Below are the code and all the weights of a small trained network. Each question names an input and a class and asks about switching units off, where a switched-off unit gives its printed mean instead of its output.

import numpy as np


def w(rows, s, z=0):
    codes = np.array(rows[::2]) - 128.0
    scale = np.full(codes.shape[1], s)
    scale[-1] = z or s
    return codes * scale


def f(y):
    return y / 2 * (1 + np.tanh(0.7978845608 * (y + 0.044715 * y**3)))


def log_softmax(a):
    a = a - a.max(-1, keepdims=True)
    return a - np.log(np.exp(a).sum(-1, keepdims=True))


def net(x, mask):
    res = np.array(x, float).reshape(1, 5) / 4 @ E
    y = f(res @ A[0][:, :-1].T + A[0][:, -1])
    res = res + np.where(mask, y, B[0][:, -1]) @ B[0][:, :-1]
    return log_softmax(res[-1] @ U[:, :-1].T + U[:, -1])


A, B = {}, {}
E = w([
[60,61,119,200,143,159,162,156,177,202,163,106],'x0',
[153,154,117,55,114,152,90,118,149,201,161,152],'x1',
[69,99,157,41,81,167,138,142,166,125,194,88],'x2',
[141,98,156,140,89,171,77,11,114,119,197,117],'x3',
[76,152,67,121,195,99,195,102,162,89,177,121],'x4',
],0.012)
A[0] = w([
[93,72,184,173,72,150,47,84,134,170,109,71,134],'n1',
[76,134,60,194,162,142,191,188,209,209,106,73,103],'n2',
[76,160,165,96,94,145,142,220,145,93,126,100,169],'n3',
[150,113,184,31,56,154,63,133,157,254,162,133,230],'n4',
[72,133,134,20,105,93,157,184,120,143,107,147,210],'n5',
[193,220,168,124,115,128,73,96,9,114,77,134,132],'n6',
[135,124,150,133,137,142,160,25,114,28,183,94,190],'n7',
[198,148,175,56,82,125,120,120,87,93,97,194,252],'n8',
[105,137,141,175,187,144,183,171,189,174,137,114,61],'n9',
[94,64,185,197,109,117,127,95,136,87,169,76,148],'n10',
[138,115,120,108,148,120,177,196,155,163,155,132,212],'n11',
],0.0081,0.0033)
B[0] = w([
[54,86,162,88,74,173,90,220,177,162,139,216,198],'n1',
[250,169,65,37,121,28,148,148,190,177,167,114,235],'n2',
[108,188,149,70,125,102,149,64,208,119,20,1,173],'n3',
[173,155,119,101,205,155,32,117,135,250,237,182,252],'n4',
[190,245,144,127,95,83,143,45,168,69,46,112,185],'n5',
[190,186,100,126,160,130,11,112,160,173,179,161,217],'n6',
[105,125,227,163,62,15,198,129,131,117,152,43,205],'n7',
[223,227,112,108,188,127,67,103,155,146,145,181,212],'n8',
[198,220,122,116,176,100,117,129,129,125,52,154,190],'n9',
[38,98,241,173,56,79,165,129,58,53,96,120,191],'n10',
[182,229,215,76,132,63,103,75,128,149,124,20,181],'n11',
],0.0071,0.015)
U = w([
[77,135,98,98,162,249,118,113,97,82,55,144,40],'0',
[144,190,154,90,80,44,175,98,140,122,76,52,253],'1',
[86,53,161,121,58,197,88,172,116,150,161,211,146],'2',
[248,176,74,85,210,121,78,118,115,223,132,157,125],'3',
[2,57,157,141,90,118,203,141,44,42,139,90,13],'4',
],0.0072,0.0022)

Each question gives the input, the list of numbers given to net, and the class t.
The units are the neurons (one row each of A and B). Each row of codes is followed by its name. A weight is (code - 128) times the scale printed after its matrix; where a second scale follows, it is the last column's (A, B and U).
mask holds one flag per neuron, in row order. A switched-off neuron (its flag False) gives its mean, the last column of its row in B, instead of its output. The means were averaged over made-up inputs and are rounded, as every weight is.
A unit's drop is (log p(t) with every unit on - log p(t) with that unit switched off) / (log p(t) with every unit on - log p(t) with every unit switched off).
The circuit of an input: a set's keep is (log p(t) with only the set's units on - log p(t) with every unit switched off) / (log p(t) with every unit on - log p(t) with every unit switched off). Starting from all 11 units, units are removed one at a time, each time the one whose removal leaves the highest keep (on an exact tie, the one counted first), for as long as the keep stays at least 0.8.
circuit, biggest first: the units of the circuit, biggest drop first
unit that matters most: the unit with the biggest drop
k most important neurons: the k neurons with the biggest drops, biggest first
drop of u: that unit's drop, to one decimal
input [8,-1,1,1,-6], class 2: unit that matters most => n1
input [-1,1,1,6,-3], class 2: circuit, biggest first => (n1 n2)
input [7,-7,8,5,-6], class 2: 2 most important neurons => (n1 n4)
input [3,-6,-8,-1,6], class 1: 3 most important neurons => (n4 n6 n8)
input [4,-2,-2,-8,2], class 1: 2 most important neurons => (n4 n6)
input [5,-3,-4,-1,-2], class 1: 3 most important neurons => (n4 n6 n8)
input [5,-6,6,1,-4], class 2: 2 most important neurons => (n1 n7)
input [-7,4,3,-7,5], class 1: drop of n4 => 0.2
input [1,-2,-1,7,3], class 4: drop of n8 => 0.0
input [4,-8,-5,3,-5], class 4: drop of n10 => 0.2
